Below are the code and all the weights of a small trained network. Each question names an input and a target symbol and asks about switching units off, where a switched-off unit gives its printed mean instead of its output.

import numpy as np


def w(rows, s, z=0):
    codes = np.array(rows[::2]) - 128.0
    scale = np.full(codes.shape[1], s)
    scale[-1] = z or s
    return codes * scale


def norm(h):
    return h / np.sqrt((h * h).mean(-1, keepdims=True) + 1e-5)


def f(y):
    return y / 2 * (1 + np.tanh(0.7978845608 * (y + 0.044715 * y**3)))


def softmax(a):
    e = np.exp(a - a.max(-1, keepdims=True))
    return e / e.sum(-1, keepdims=True)


def log_softmax(a):
    a = a - a.max(-1, keepdims=True)
    return a - np.log(np.exp(a).sum(-1, keepdims=True))


def net(x, mask):
    ids = ['αδεζηλξω'.index(c) for c in x.split()]
    T = len(ids)
    res = E[ids] + P[:T]
    u = 0
    for l in range(2):
        r = norm(res)
        for j in range(2):
            rows = slice(3 * j, 3 * j + 3)
            q, k, v = (r @ M[l][rows].T for M in (Q, K, V))
            z = softmax(np.where(np.tri(T) > 0, q @ k.T / 3**0.5, -1e9)) @ v
            o = O[l][rows]
            res = res + np.where(mask[u + j], z, o[:, -1]) @ o[:, :-1]
        u += 2
        y = f(norm(res) @ A[l][:, :-1].T + A[l][:, -1])
        res = res + np.where(mask[u : u + 4], y, B[l][:, -1]) @ B[l][:, :-1]
        u += 4
    return log_softmax(norm(res)[-1] @ U[:, :-1].T + U[:, -1])


Q, K, V, O, A, B = {}, {}, {}, {}, {}, {}
E = w([
[196,62,103,184,119,61,122,162,84],'α',
[140,96,83,92,98,120,86,136,185],'δ',
[162,98,89,135,140,63,113,166,159],'ε',
[196,73,161,113,148,129,81,87,155],'ζ',
[83,133,52,149,138,120,137,37,181],'η',
[28,199,124,122,120,73,106,104,127],'λ',
[66,105,134,216,150,98,5,155,73],'ξ',
[161,137,71,180,157,239,134,121,127],'ω',
],0.018)
P = w([
[138,92,170,168,9,146,149,153,194],'0',
[120,93,153,145,86,129,127,146,189],'1',
[133,121,146,145,123,114,118,150,172],'2',
[151,132,126,112,127,121,106,136,156],'3',
[152,149,122,110,139,108,99,125,131],'4',
[146,146,99,93,141,98,99,112,98],'5',
[146,147,90,77,145,93,98,102,79],'6',
[161,155,77,72,148,95,109,95,49],'7',
],0.016)
Q[0] = w([
[133,1,168,148,115,104,145,32,191],'0.h1',
[28,155,82,147,61,82,178,90,143],'0.h1',
[151,176,203,34,111,82,90,163,56],'0.h1',
[161,129,110,132,221,189,159,138,178],'0.h2',
[150,161,89,65,151,82,82,168,110],'0.h2',
[136,101,89,93,19,36,95,153,182],'0.h2',
],0.0071)
K[0] = w([
[49,38,231,105,43,73,133,126,117],'0.h1',
[91,174,2,159,89,82,145,58,120],'0.h1',
[199,162,138,64,169,89,117,156,93],'0.h1',
[104,86,188,150,113,112,154,122,225],'0.h2',
[146,76,40,131,222,128,130,45,97],'0.h2',
[156,185,38,83,160,157,150,108,118],'0.h2',
],0.008)
V[0] = w([
[120,176,52,119,92,15,46,232,90],'0.h1',
[62,153,201,162,126,254,99,115,104],'0.h1',
[149,128,91,59,156,19,65,242,110],'0.h1',
[87,61,146,76,123,4,100,137,115],'0.h2',
[159,141,221,127,152,131,52,152,100],'0.h2',
[126,136,76,169,229,121,88,103,164],'0.h2',
],0.0052)
O[0] = w([
[78,102,50,175,61,124,139,225,161,147],'0.h1',
[189,108,189,173,147,56,121,72,107,5],'0.h1',
[86,122,95,115,9,162,152,136,105,126],'0.h1',
[254,204,140,76,88,80,113,88,123,165],'0.h2',
[140,213,115,91,186,164,110,166,188,99],'0.h2',
[84,88,128,145,204,96,133,104,108,240],'0.h2',
],0.0065,0.0022)
A[0] = w([
[62,255,99,117,145,220,181,114,179,124],'0.n1',
[128,52,145,96,147,44,141,153,107,2],'0.n2',
[145,131,77,143,135,39,124,185,99,103],'0.n3',
[82,134,68,139,59,120,137,233,138,87],'0.n4',
],0.0073,0.0042)
B[0] = w([
[60,101,159,187,49,125,85,104,94,157],'0.n1',
[96,141,116,190,83,180,170,150,142,134],'0.n2',
[140,129,152,41,93,196,88,26,209,235],'0.n3',
[130,127,155,99,254,89,167,128,114,252],'0.n4',
],0.0086,0.0037)
Q[1] = w([
[135,110,60,136,79,77,7,41,132],'1.h1',
[104,137,173,99,107,93,203,182,138],'1.h1',
[98,93,150,212,175,119,97,150,163],'1.h1',
[177,146,56,35,77,124,92,63,119],'1.h2',
[150,78,127,96,120,201,123,167,119],'1.h2',
[108,58,95,145,147,69,33,63,165],'1.h2',
],0.012)
K[1] = w([
[124,155,14,123,197,170,39,115,2],'1.h1',
[98,48,171,120,70,103,143,188,232],'1.h1',
[159,150,166,166,126,210,151,200,195],'1.h1',
[99,159,63,64,176,114,91,84,32],'1.h2',
[117,105,120,103,118,133,175,38,173],'1.h2',
[94,251,82,183,160,165,101,131,66],'1.h2',
],0.0092)
V[1] = w([
[142,132,80,184,135,122,180,112,79],'1.h1',
[85,87,163,106,98,18,91,84,159],'1.h1',
[92,86,158,208,128,129,2,157,96],'1.h1',
[75,112,68,97,155,81,173,130,181],'1.h2',
[54,167,128,191,88,99,177,51,135],'1.h2',
[184,117,47,190,99,166,122,54,187],'1.h2',
],0.0082)
O[1] = w([
[141,62,173,139,153,110,193,172,154,89],'1.h1',
[152,166,143,152,81,91,127,35,34,162],'1.h1',
[153,167,58,254,129,80,121,200,92,254],'1.h1',
[128,97,193,192,113,95,147,66,175,121],'1.h2',
[99,201,195,153,122,161,193,133,121,118],'1.h2',
[112,71,44,154,163,212,159,54,101,246],'1.h2',
],0.0097,0.0058)
A[1] = w([
[10,94,135,122,144,151,117,235,149,153],'1.n1',
[29,210,254,128,97,54,182,110,95,253],'1.n2',
[162,196,106,196,127,123,143,179,40,7],'1.n3',
[2,64,128,179,131,142,113,191,107,101],'1.n4',
],0.0085,0.0018)
B[1] = w([
[156,159,71,115,108,248,92,137,171,222],'1.n1',
[222,180,70,33,108,216,151,182,156,253],'1.n2',
[46,114,41,118,113,41,62,148,142,225],'1.n3',
[90,132,88,114,166,240,106,233,196,228],'1.n4',
],0.011,0.0038)
U = w([
[126,151,102,167,135,66,119,153,92,82],'α',
[160,94,126,138,104,114,161,171,83,42],'δ',
[123,115,107,135,174,155,144,170,130,114],'ε',
[103,130,142,165,129,141,164,93,67,105],'ζ',
[157,143,112,92,203,118,93,98,74,158],'η',
[112,103,142,118,127,86,139,133,162,74],'λ',
[116,111,101,182,1,159,112,137,154,254],'ξ',
[163,172,140,114,109,128,162,153,103,94],'ω',
],0.0087,0.0049)

Each question gives the input, a string of symbols that net reads in full, and the target symbol t.
The units are the heads (3 rows each of Q, K, V and O) and the neurons (one row each of A and B). Each row of codes is followed by its name. A weight is (code - 128) times the scale printed after its matrix; where a second scale follows, it is the last column's (O, A, B and U).
mask holds one flag per unit, layer by layer, with each layer's heads first. A switched-off unit (its flag False) gives its mean, the last column of its rows in O or B, instead of its output. The means were averaged over made-up inputs and are rounded, as every weight is.
A unit's drop is (log p(t) with every unit on - log p(t) with that unit switched off) / (log p(t) with every unit on - log p(t) with every unit switched off).
The circuit of an input: a set's keep is (log p(t) with only the set's units on - log p(t) with every unit switched off) / (log p(t) with every unit on - log p(t) with every unit switched off). Starting from all 12 units, units are removed one at a time, each time the one whose removal leaves the highest keep (on an exact tie, the one counted first), for as long as the keep stays at least 0.8.
units of the circuit, in order: the units of the circuit, biggest drop first
most important unit: the unit with the biggest drop
k most important neurons: the k neurons with the biggest drops, biggest first
k most important neurons of layer l: the k neurons of layer l with the biggest drops, biggest first
heads that matter: for each layer, one digit per head in row order, 1 if its drop is at least 0.15 and else 0, layers parted by /
input η α ω ζ ζ ζ ω λ, target ε: units of the circuit, in order	(1.h1 0.h2)
input ω ζ ω δ ζ ω α, target ε: units of the circuit, in order	(1.h1)
input α ζ η ζ ε η λ ζ, target ω: units of the circuit, in order	(1.h2 1.n2)
input ε ε ζ ξ α ω η, target ε: heads that matter	00 / 10
input δ ξ ε, target α: 2 most important neurons	(0.n3 0.n4)
input η ξ ξ ξ α λ ω ζ, target ξ: 2 most important neurons	(0.n4 1.n1)
input ε ω ζ ω ω ω λ, target ε: heads that matter	01 / 10
input ε δ λ δ, target ω: heads that matter	00 / 01
input ζ ε ζ λ ω ζ, target ε: heads that matter	00 / 10
input ζ ε ε, target η: units of the circuit, in order	(1.h1 0.n4)
input ω δ ζ ε δ η ε, target ζ: 2 most important neurons of layer 0	(0.n4 0.n3)
input ξ ζ λ ω ε ζ, target ε: 2 most important neurons	(0.n3 0.n1)
input α ε α ε ξ ζ, target ξ: heads that matter	10 / 00
input δ ω ω λ ζ α, target ω: 2 most important neurons	(0.n3 1.n2)
input ζ ω ξ ω ω η ε, target ξ: most important unit	0.n2
input ζ ζ ξ ζ λ ζ, target ω: 2 most important neurons of layer 0	(0.n4 0.n1)
input ω ω δ α ε δ δ η, target ζ: heads that matter	00 / 01
input λ ε ζ ζ ε λ λ λ, target ω: heads that matter	00 / 01
input ω η α ζ ξ δ, target α: heads that matter	00 / 10
input ξ δ λ ζ α, target ω: most important unit	1.h2
input δ ξ ζ ζ ξ η, target α: units of the circuit, in order	(1.h1 1.h2)
input δ λ ε, target ω: units of the circuit, in order	(1.h2 1.n2)
input λ ε ζ λ, target ω: units of the circuit, in order	(1.n2 1.h2)
input ε ζ ξ ε, target α: heads that matter	00 / 10
input η δ ζ δ, target η: 2 most important neurons of layer 0	(0.n1 0.n2)
input ω λ ζ δ λ δ, target ω: 2 most important neurons of layer 0	(0.n4 0.n1)
